Below is a small trained network, with its code and all its weights. Each question gives an input and a target symbol and asks what happens when units are switched off, that is, made to give their printed mean instead of their output.

import numpy as np


def w(rows, s, z=0):
    codes = np.array(rows[::2]) - 128.0
    scale = np.full(codes.shape[1], s)
    scale[-1] = z or s
    return codes * scale


def f(y):
    return y / 2 * (1 + np.tanh(0.7978845608 * (y + 0.044715 * y**3)))


def softmax(a):
    e = np.exp(a - a.max(-1, keepdims=True))
    return e / e.sum(-1, keepdims=True)


def log_softmax(a):
    a = a - a.max(-1, keepdims=True)
    return a - np.log(np.exp(a).sum(-1, keepdims=True))


def net(x, mask):
    ids = ['ΔΣΩαβγεζηθλμξτφψ'.index(c) for c in x.split()]
    T = len(ids)
    res = E[ids] + P[:T]
    r = res
    for j in range(2):
        rows = slice(4 * j, 4 * j + 4)
        q, k, v = (r @ M[0][rows].T for M in (Q, K, V))
        z = softmax(np.where(np.tri(T) > 0, q @ k.T / 4**0.5, -1e9)) @ v
        o = O[0][rows]
        res = res + np.where(mask[j], z, o[:, -1]) @ o[:, :-1]
    y = f(res @ A[0][:, :-1].T + A[0][:, -1])
    res = res + np.where(mask[2:6], y, B[0][:, -1]) @ B[0][:, :-1]
    return log_softmax(res[-1] @ U[:, :-1].T + U[:, -1])


Q, K, V, O, A, B = {}, {}, {}, {}, {}, {}
E = w([
[193,142,146],'Δ',
[93,79,90],'Σ',
[162,171,148],'Ω',
[186,115,87],'α',
[83,127,109],'β',
[166,186,123],'γ',
[155,84,135],'ε',
[71,251,115],'ζ',
[119,162,47],'η',
[199,175,64],'θ',
[117,86,177],'λ',
[160,100,137],'μ',
[109,67,156],'ξ',
[142,158,112],'τ',
[200,211,118],'φ',
[93,92,162],'ψ',
],0.024)
P = w([
[2,24,170],'0',
[14,53,174],'1',
[10,63,167],'2',
[33,99,170],'3',
[49,100,168],'4',
[57,128,155],'5',
[71,135,170],'6',
[69,130,156],'7',
[78,145,164],'8',
[91,164,165],'9',
[82,159,157],'10',
[94,173,158],'11',
[108,180,164],'12',
],0.0034)
Q[0] = w([
[254,141,39],'head 1',
[198,145,79],'head 1',
[157,113,101],'head 1',
[145,147,108],'head 1',
[106,84,33],'head 2',
[29,194,235],'head 2',
[113,95,116],'head 2',
[171,80,173],'head 2',
],0.022)
K[0] = w([
[148,251,25],'head 1',
[146,184,71],'head 1',
[129,172,109],'head 1',
[151,129,126],'head 1',
[106,63,53],'head 2',
[37,198,191],'head 2',
[115,86,129],'head 2',
[175,85,198],'head 2',
],0.025)
V[0] = w([
[160,197,82],'head 1',
[125,141,147],'head 1',
[156,136,42],'head 1',
[91,168,110],'head 1',
[2,173,95],'head 2',
[119,129,127],'head 2',
[141,176,211],'head 2',
[46,214,194],'head 2',
],0.0058)
O[0] = w([
[27,202,107,188],'head 1',
[120,142,141,140],'head 1',
[73,148,68,132],'head 1',
[105,201,129,163],'head 1',
[2,182,82,229],'head 2',
[133,116,123,132],'head 2',
[190,195,185,175],'head 2',
[84,255,151,255],'head 2',
],0.0066,0.002)
A[0] = w([
[91,56,249,76],'neuron 1',
[179,211,103,4],'neuron 2',
[44,159,207,178],'neuron 3',
[127,220,132,175],'neuron 4',
],0.013,0.0033)
B[0] = w([
[59,150,161,182],'neuron 1',
[93,106,42,201],'neuron 2',
[210,145,28,220],'neuron 3',
[125,88,247,252],'neuron 4',
],0.012)
U = w([
[103,53,75,63],'Δ',
[219,63,75,76],'Σ',
[252,114,171,117],'Ω',
[143,114,105,51],'α',
[142,114,31,147],'β',
[142,140,132,153],'γ',
[140,118,103,64],'ε',
[165,220,105,175],'ζ',
[138,118,109,66],'η',
[136,141,110,225],'θ',
[69,136,153,22],'λ',
[162,42,138,179],'μ',
[126,164,138,255],'ξ',
[135,139,111,113],'τ',
[63,156,82,59],'φ',
[95,148,109,96],'ψ',
],0.012,0.005)

Each question gives the input, a string of symbols that net reads in full, and the target symbol t.
The units are the heads (4 rows each of Q, K, V and O) and the neurons (one row each of A and B). Each row of codes is followed by its name. A weight is (code - 128) times the scale printed after its matrix; where a second scale follows, it is the last column's (O, A, B and U).
mask holds one flag per unit, heads first, then neurons. A switched-off unit (its flag False) gives its mean, the last column of its rows in O or B, instead of its output. The means were averaged over made-up inputs and are rounded, as every weight is.
A unit's drop is (log p(t) with every unit on - log p(t) with that unit switched off) / (log p(t) with every unit on - log p(t) with every unit switched off).
The circuit of an input: a set's keep is (log p(t) with only the set's units on - log p(t) with every unit switched off) / (log p(t) with every unit on - log p(t) with every unit switched off). Starting from all 6 units, units are removed one at a time, each time the one whose removal leaves the highest keep (on an exact tie, the one counted first), for as long as the keep stays at least 0.8.
units of the circuit, in order: the units of the circuit, biggest drop first
most important unit: the unit with the biggest drop
k most important neurons: the k neurons with the biggest drops, biggest first
heads that matter: for each layer, one digit per head in row order, 1 if its drop is at least 0.15 and else 0, layers parted by /
drop when u is switched off: that unit's drop, to one decimal
input ξ Δ ε ε β γ Δ λ Ω ξ β ε η, target φ: units of the circuit, in order -> (head 1; head 2)
input λ β φ α ξ ε Ω ζ β λ, target ζ: most important unit -> head 2
input ξ Σ α Σ ζ ε ψ, target ζ: units of the circuit, in order -> (head 2; neuron 3)
input β Δ ε β, target β: 2 most important neurons -> (neuron 4; neuron 3)
input φ ε γ ε τ φ ε θ γ Ω ψ Δ θ, target β: 3 most important neurons -> (neuron 2; neuron 1; neuron 4)
input ψ ε ε Ω β α Δ ξ, target λ: heads that matter -> 10
input γ β γ ψ ξ ζ ε ε τ, target ζ: 2 most important neurons -> (neuron 3; neuron 4)
input α α ε θ β ψ ζ ψ Ω Σ α ζ ψ, target ζ: units of the circuit, in order -> (neuron 3; head 2)
input γ φ ζ, target ζ: heads that matter -> 01
input β γ β Σ Ω, target Ω: 2 most important neurons -> (neuron 1; neuron 4)
input η ε Σ Σ γ ψ γ θ φ θ θ, target β: drop when head 1 is switched off -> -0.1
input ε τ ζ ψ ε Ω, target ζ: drop when neuron 3 is switched off -> 3.1
input γ ε α Δ τ Ω γ λ, target λ: drop when neuron 1 is switched off -> 2.4
input θ ζ β Σ Ω ψ μ α Ω ε β, target ζ: drop when neuron 3 is switched off -> 0.8
input ε Δ Ω, target Ω: most important unit -> neuron 1
